Below are the code and all the weights of a small trained network. Each question names an input and a class and asks about switching units off, where a switched-off unit gives its printed mean instead of its output.

import numpy as np


def w(rows, s, z=0):
    codes = np.array(rows[::2]) - 128.0
    scale = np.full(codes.shape[1], s)
    scale[-1] = z or s
    return codes * scale


def norm(h):
    return h / np.sqrt((h * h).mean(-1, keepdims=True) + 1e-5)


def f(y):
    return np.maximum(y, 0)


def log_softmax(a):
    a = a - a.max(-1, keepdims=True)
    return a - np.log(np.exp(a).sum(-1, keepdims=True))


def net(x, mask):
    res = np.array(x, float).reshape(1, 6) / 4 @ E
    u = 0
    for l in range(4):
        y = f(norm(res) @ A[l][:, :-1].T + A[l][:, -1])
        res = res + np.where(mask[u : u + 7], y, B[l][:, -1]) @ B[l][:, :-1]
        u += 7
    return log_softmax(norm(res)[-1] @ U[:, :-1].T + U[:, -1])


A, B = {}, {}
E = w([
[99,173,230,48,105],'x0',
[124,61,154,93,242],'x1',
[60,231,145,170,176],'x2',
[81,16,100,55,186],'x3',
[208,219,74,144,195],'x4',
[101,141,255,238,213],'x5',
],0.0035)
A[0] = w([
[140,125,92,211,138,24],'0.n1',
[52,163,109,115,61,180],'0.n2',
[154,57,42,36,220,68],'0.n3',
[117,90,32,62,123,20],'0.n4',
[180,166,36,133,102,104],'0.n5',
[178,90,254,176,137,106],'0.n6',
[67,169,36,243,118,2],'0.n7',
],0.0048,0.0022)
B[0] = w([
[121,111,112,179,113,160],'0.n1',
[167,101,129,120,147,226],'0.n2',
[91,144,93,150,143,253],'0.n3',
[125,180,102,85,141,207],'0.n4',
[89,108,125,127,111,210],'0.n5',
[147,113,92,117,160,203],'0.n6',
[87,148,102,254,65,191],'0.n7',
],0.0083,0.0029)
A[1] = w([
[143,255,189,168,152,88],'1.n1',
[164,145,127,100,52,5],'1.n2',
[69,173,104,112,90,135],'1.n3',
[157,213,170,135,150,43],'1.n4',
[156,132,125,88,38,2],'1.n5',
[50,98,142,152,212,146],'1.n6',
[143,89,149,77,141,117],'1.n7',
],0.0072,0.0024)
B[1] = w([
[110,210,130,127,220,252],'1.n1',
[190,142,183,84,51,170],'1.n2',
[217,87,131,120,162,219],'1.n3',
[108,167,198,71,202,184],'1.n4',
[254,149,143,84,35,182],'1.n5',
[148,132,156,123,69,251],'1.n6',
[56,163,132,200,107,179],'1.n7',
],0.0076,0.0033)
A[2] = w([
[43,33,166,122,81,115],'2.n1',
[184,95,132,217,186,128],'2.n2',
[85,109,192,68,130,119],'2.n3',
[170,54,80,150,193,90],'2.n4',
[19,67,218,89,88,7],'2.n5',
[185,106,99,142,38,66],'2.n6',
[69,98,255,89,145,125],'2.n7',
],0.005,0.0021)
B[2] = w([
[60,124,233,135,133,237],'2.n1',
[253,114,91,182,60,245],'2.n2',
[156,55,119,178,31,204],'2.n3',
[203,58,151,81,128,214],'2.n4',
[61,4,193,117,133,206],'2.n5',
[88,209,206,114,157,239],'2.n6',
[94,99,159,139,156,251],'2.n7',
],0.0047,0.002)
A[3] = w([
[32,138,65,252,138,78],'3.n1',
[249,102,127,119,140,42],'3.n2',
[126,243,124,84,10,73],'3.n3',
[164,138,10,76,146,56],'3.n4',
[178,59,98,148,70,250],'3.n5',
[79,115,1,33,172,35],'3.n6',
[82,215,201,117,189,21],'3.n7',
],0.0061,0.0022)
B[3] = w([
[102,190,88,181,33,195],'3.n1',
[164,34,145,183,160,174],'3.n2',
[197,72,193,92,73,211],'3.n3',
[48,98,132,87,81,203],'3.n4',
[137,214,100,83,202,254],'3.n5',
[9,118,2,118,89,209],'3.n6',
[117,173,91,27,187,200],'3.n7',
],0.0069,0.0041)
U = w([
[33,24,244,86,144,65],'0',
[239,143,179,37,9,121],'1',
[132,209,84,245,68,236],'2',
[23,107,15,57,94,165],'3',
[213,58,132,174,206,7],'4',
[105,255,184,76,246,193],'5',
],0.016,0.0019)

Each question gives the input, the list of numbers given to net, and the class t.
The units are the neurons (one row each of A and B). Each row of codes is followed by its name. A weight is (code - 128) times the scale printed after its matrix; where a second scale follows, it is the last column's (A, B and U).
mask holds one flag per neuron, layer by layer. A switched-off neuron (its flag False) gives its mean, the last column of its row in B, instead of its output. The means were averaged over made-up inputs and are rounded, as every weight is.
A unit's drop is (log p(t) with every unit on - log p(t) with that unit switched off) / (log p(t) with every unit on - log p(t) with every unit switched off).
unit that matters most: the unit with the biggest drop
top k neurons: the k neurons with the biggest drops, biggest first
top k neurons in layer l: the k neurons of layer l with the biggest drops, biggest first
drop of u: that unit's drop, to one decimal
input [8,-6,-3,-2,4,2], class 5: unit that matters most -> 1.n1
input [-1,-1,-3,3,5,2], class 4: top 4 neurons -> [1.n7, 2.n4, 3.n2, 0.n7]
input [-6,2,7,-2,4,7], class 2: top 2 neurons -> [0.n7, 3.n1]
input [5,-2,-4,6,0,-1], class 0: top 3 neurons in layer 2 -> [2.n1, 2.n5, 2.n3]
input [-6,7,4,-5,-1,8], class 2: top 2 neurons in layer 2 -> [2.n2, 2.n6]
input [-3,4,0,6,6,1], class 3: top 3 neurons -> [0.n3, 1.n3, 3.n6]
input [-4,4,6,8,2,1], class 3: top 2 neurons -> [0.n3, 0.n7]
input [3,7,-6,-5,8,-7], class 3: top 2 neurons -> [0.n3, 3.n6]
input [-5,-7,-8,4,8,1], class 3: top 2 neurons -> [3.n4, 0.n5]
input [4,-6,-5,4,6,4], class 5: top 2 neurons -> [0.n2, 1.n3]
input [3,-8,-8,5,1,7], class 0: top 2 neurons in layer 1 -> [1.n3, 1.n1]
input [7,-3,6,0,5,-6], class 1: top 2 neurons -> [3.n3, 0.n3]
input [1,0,6,7,-6,-4], class 0: top 2 neurons in layer 2 -> [2.n1, 2.n5]
input [5,5,8,-3,-5,-8], class 1: top neuron -> [0.n3]
input [-3,-4,6,-5,0,-7], class 1: top 2 neurons -> [3.n3, 0.n3]
input [4,-1,0,4,-5,-5], class 1: drop of 0.n6 -> 0.1
